Here is a tiny trained network, its code and every weight. The questions are about switching its units off for an input and a target symbol, where a switched-off unit gives its printed mean instead of its output.

import numpy as np


def w(rows, s, z=0):
    codes = np.array(rows[::2]) - 128.0
    scale = np.full(codes.shape[1], s)
    scale[-1] = z or s
    return codes * scale


def norm(h):
    return h / np.sqrt((h * h).mean(-1, keepdims=True) + 1e-5)


def f(y):
    return y / 2 * (1 + np.tanh(0.7978845608 * (y + 0.044715 * y**3)))


def softmax(a):
    e = np.exp(a - a.max(-1, keepdims=True))
    return e / e.sum(-1, keepdims=True)


def log_softmax(a):
    a = a - a.max(-1, keepdims=True)
    return a - np.log(np.exp(a).sum(-1, keepdims=True))


def net(x, mask):
    ids = ['ΔΦΩαεζπτ'.index(c) for c in x.split()]
    T = len(ids)
    res = E[ids] + P[:T]
    r = norm(res)
    for j in range(2):
        rows = slice(2 * j, 2 * j + 2)
        q, k, v = (r @ M[0][rows].T for M in (Q, K, V))
        z = softmax(np.where(np.tri(T) > 0, q @ k.T / 2**0.5, -1e9)) @ v
        o = O[0][rows]
        res = res + np.where(mask[j], z, o[:, -1]) @ o[:, :-1]
    y = f(norm(res) @ A[0][:, :-1].T + A[0][:, -1])
    res = res + np.where(mask[2:18], y, B[0][:, -1]) @ B[0][:, :-1]
    return log_softmax(norm(res)[-1] @ U[:, :-1].T + U[:, -1])


Q, K, V, O, A, B = {}, {}, {}, {}, {}, {}
E = w([
[115,134,122,106,150,47,66,139,127,121],'Δ',
[173,122,132,153,191,120,198,120,186,73],'Φ',
[155,184,69,119,111,59,142,124,188,100],'Ω',
[133,122,142,102,173,90,94,65,88,115],'α',
[185,192,164,193,78,120,116,116,86,132],'ε',
[127,198,189,119,118,94,121,156,115,89],'ζ',
[114,154,169,192,111,149,116,152,96,1],'π',
[190,81,45,186,209,72,152,134,127,128],'τ',
],0.017)
P = w([
[207,24,165,49,237,130,47,89,157,123],'0',
[146,86,203,138,122,155,125,134,154,140],'1',
[224,174,54,42,128,148,109,157,53,103],'2',
[135,129,196,139,250,76,76,3,151,91],'3',
[65,125,158,202,83,103,186,76,139,115],'4',
[240,128,90,60,151,127,94,142,19,112],'5',
],0.011)
Q[0] = w([
[57,90,144,121,72,238,85,183,202,245],'H0',
[239,153,134,150,160,107,105,111,100,51],'H0',
[219,148,105,127,98,112,128,177,75,49],'H1',
[175,208,169,198,240,56,68,1,102,71],'H1',
],0.0078)
K[0] = w([
[176,113,96,87,104,215,97,188,154,128],'H0',
[80,129,157,255,90,72,184,83,147,112],'H0',
[90,133,156,227,81,79,237,58,168,187],'H1',
[44,105,111,181,106,82,133,95,88,40],'H1',
],0.0097)
V[0] = w([
[176,132,146,108,146,254,214,7,152,60],'H0',
[67,26,190,130,177,84,103,118,88,131],'H0',
[171,102,88,191,132,115,130,110,140,159],'H1',
[83,107,141,150,172,211,134,199,38,120],'H1',
],0.0068)
O[0] = w([
[18,104,172,14,86,177,174,173,71,66,185],'H0',
[144,125,182,228,99,141,224,124,99,214,214],'H0',
[198,176,91,111,37,234,146,1,155,198,179],'H1',
[205,56,154,92,151,68,89,60,68,46,3],'H1',
],0.0097,0.0057)
A[0] = w([
[91,203,64,141,110,190,102,183,208,174,48],'N0',
[206,132,89,96,150,132,130,118,91,14,179],'N1',
[82,106,207,183,126,91,116,149,201,165,93],'N2',
[156,50,67,90,147,79,158,162,69,136,54],'N3',
[110,94,78,18,69,184,126,162,51,90,123],'N4',
[149,223,106,138,165,2,102,149,140,124,166],'N5',
[136,187,75,49,191,180,48,130,102,125,3],'N6',
[149,139,50,93,53,142,155,110,62,176,114],'N7',
[139,102,173,67,88,52,70,234,160,100,166],'N8',
[60,88,171,88,59,217,137,83,124,105,189],'N9',
[138,130,87,113,132,244,151,190,135,208,75],'N10',
[153,159,132,81,143,116,80,135,186,84,162],'N11',
[61,94,165,166,125,136,172,96,176,190,147],'N12',
[143,181,151,110,155,142,181,142,138,137,127],'N13',
[85,83,94,144,125,38,78,171,147,197,81],'N14',
[109,119,180,140,94,72,144,151,179,89,120],'N15',
],0.0091,0.0044)
B[0] = w([
[51,95,38,143,98,98,115,117,81,131,242],'N0',
[111,112,136,121,49,73,76,107,156,115,216],'N1',
[157,197,109,2,50,124,115,203,148,131,194],'N2',
[112,199,165,108,114,170,159,130,98,175,146],'N3',
[152,67,94,129,169,142,199,173,213,206,218],'N4',
[99,78,161,179,164,152,129,79,114,69,246],'N5',
[169,120,133,169,140,94,77,149,180,138,164],'N6',
[88,181,220,103,142,159,135,149,163,76,211],'N7',
[125,141,130,136,127,133,181,83,102,181,168],'N8',
[137,138,30,115,144,133,133,54,161,77,254],'N9',
[66,146,122,125,140,84,91,114,67,88,223],'N10',
[163,129,121,153,134,131,80,156,42,119,166],'N11',
[156,97,79,111,49,50,146,209,139,118,248],'N12',
[119,134,133,133,144,175,75,147,101,163,210],'N13',
[119,196,210,81,118,152,68,135,209,60,149],'N14',
[131,186,60,213,157,177,123,132,118,143,167],'N15',
],0.0092,0.0054)
U = w([
[164,122,130,107,97,86,64,182,255,108,76],'Δ',
[94,123,106,64,198,169,201,158,237,113,188],'Φ',
[65,135,30,114,155,111,67,153,99,167,213],'Ω',
[149,105,113,24,56,57,146,148,74,138,43],'α',
[135,206,116,71,81,161,113,38,142,150,5],'ε',
[96,169,159,143,178,168,184,224,96,131,115],'ζ',
[87,80,164,166,179,81,114,87,127,52,197],'π',
[152,101,89,217,160,149,151,107,159,207,178],'τ',
],0.0087,0.0018)

Each question gives the input, a string of symbols that net reads in full, and the target symbol t.
The units are the heads (2 rows each of Q, K, V and O) and the neurons (one row each of A and B). Each row of codes is followed by its name. A weight is (code - 128) times the scale printed after its matrix; where a second scale follows, it is the last column's (O, A, B and U).
mask holds one flag per unit, heads first, then neurons. A switched-off unit (its flag False) gives its mean, the last column of its rows in O or B, instead of its output. The means were averaged over made-up inputs and are rounded, as every weight is.
A unit's drop is (log p(t) with every unit on - log p(t) with that unit switched off) / (log p(t) with every unit on - log p(t) with every unit switched off).
The circuit of an input: a set's keep is (log p(t) with only the set's units on - log p(t) with every unit switched off) / (log p(t) with every unit on - log p(t) with every unit switched off). Starting from the 12 units with the biggest drops (on a tie, the unit counted first), units are removed one at a time, each time the one whose removal leaves the highest keep (on an exact tie, the one counted first), for as long as the keep stays at least 0.8.
circuit, biggest first: the units of the circuit, biggest drop first
top k neurons: the k neurons with the biggest drops, biggest first
heads that matter: for each layer, one digit per head in row order, 1 if its drop is at least 0.15 and else 0, layers parted by /
input π ζ α, target π: heads that matter	11
input π Ω Ω Ω Δ Ω, target τ: circuit, biggest first	H0
input τ τ τ Ω, target Ω: heads that matter	01
input τ ζ Ω, target π: circuit, biggest first	N5, H1
input ζ α π α ζ ζ, target π: circuit, biggest first	N5, H1
input ε ζ Φ Ω Φ Ω, target Φ: circuit, biggest first	H0, N4
input Ω ζ ε, target π: circuit, biggest first	H1, N5
input Ω τ τ Ω ε τ, target Δ: heads that matter	10
input Ω Ω ε, target Ω: heads that matter	11
input τ α Δ, target ζ: heads that matter	10
input τ π Φ τ, target π: heads that matter	01
input τ Ω ζ τ τ ζ, target ε: heads that matter	01
input Ω π ε Φ, target π: heads that matter	01
input τ ε π Φ α, target α: circuit, biggest first	N12
input π Ω τ α ε ζ, target Δ: heads that matter	10
input Φ ζ Φ π ε τ, target Δ: top 2 neurons	N1, N6
input π Ω Ω τ Δ, target Δ: top 2 neurons	N2, N14
input Φ π Δ, target α: top 3 neurons	N1, N3, N8
input ζ ε τ α, target α: heads that matter	10
input τ τ Δ Ω Ω, target Ω: heads that matter	11
input Δ Φ Ω ε τ α, target ε: circuit, biggest first	H1
input α α α Δ ζ Φ, target π: top 2 neurons	N1, N5
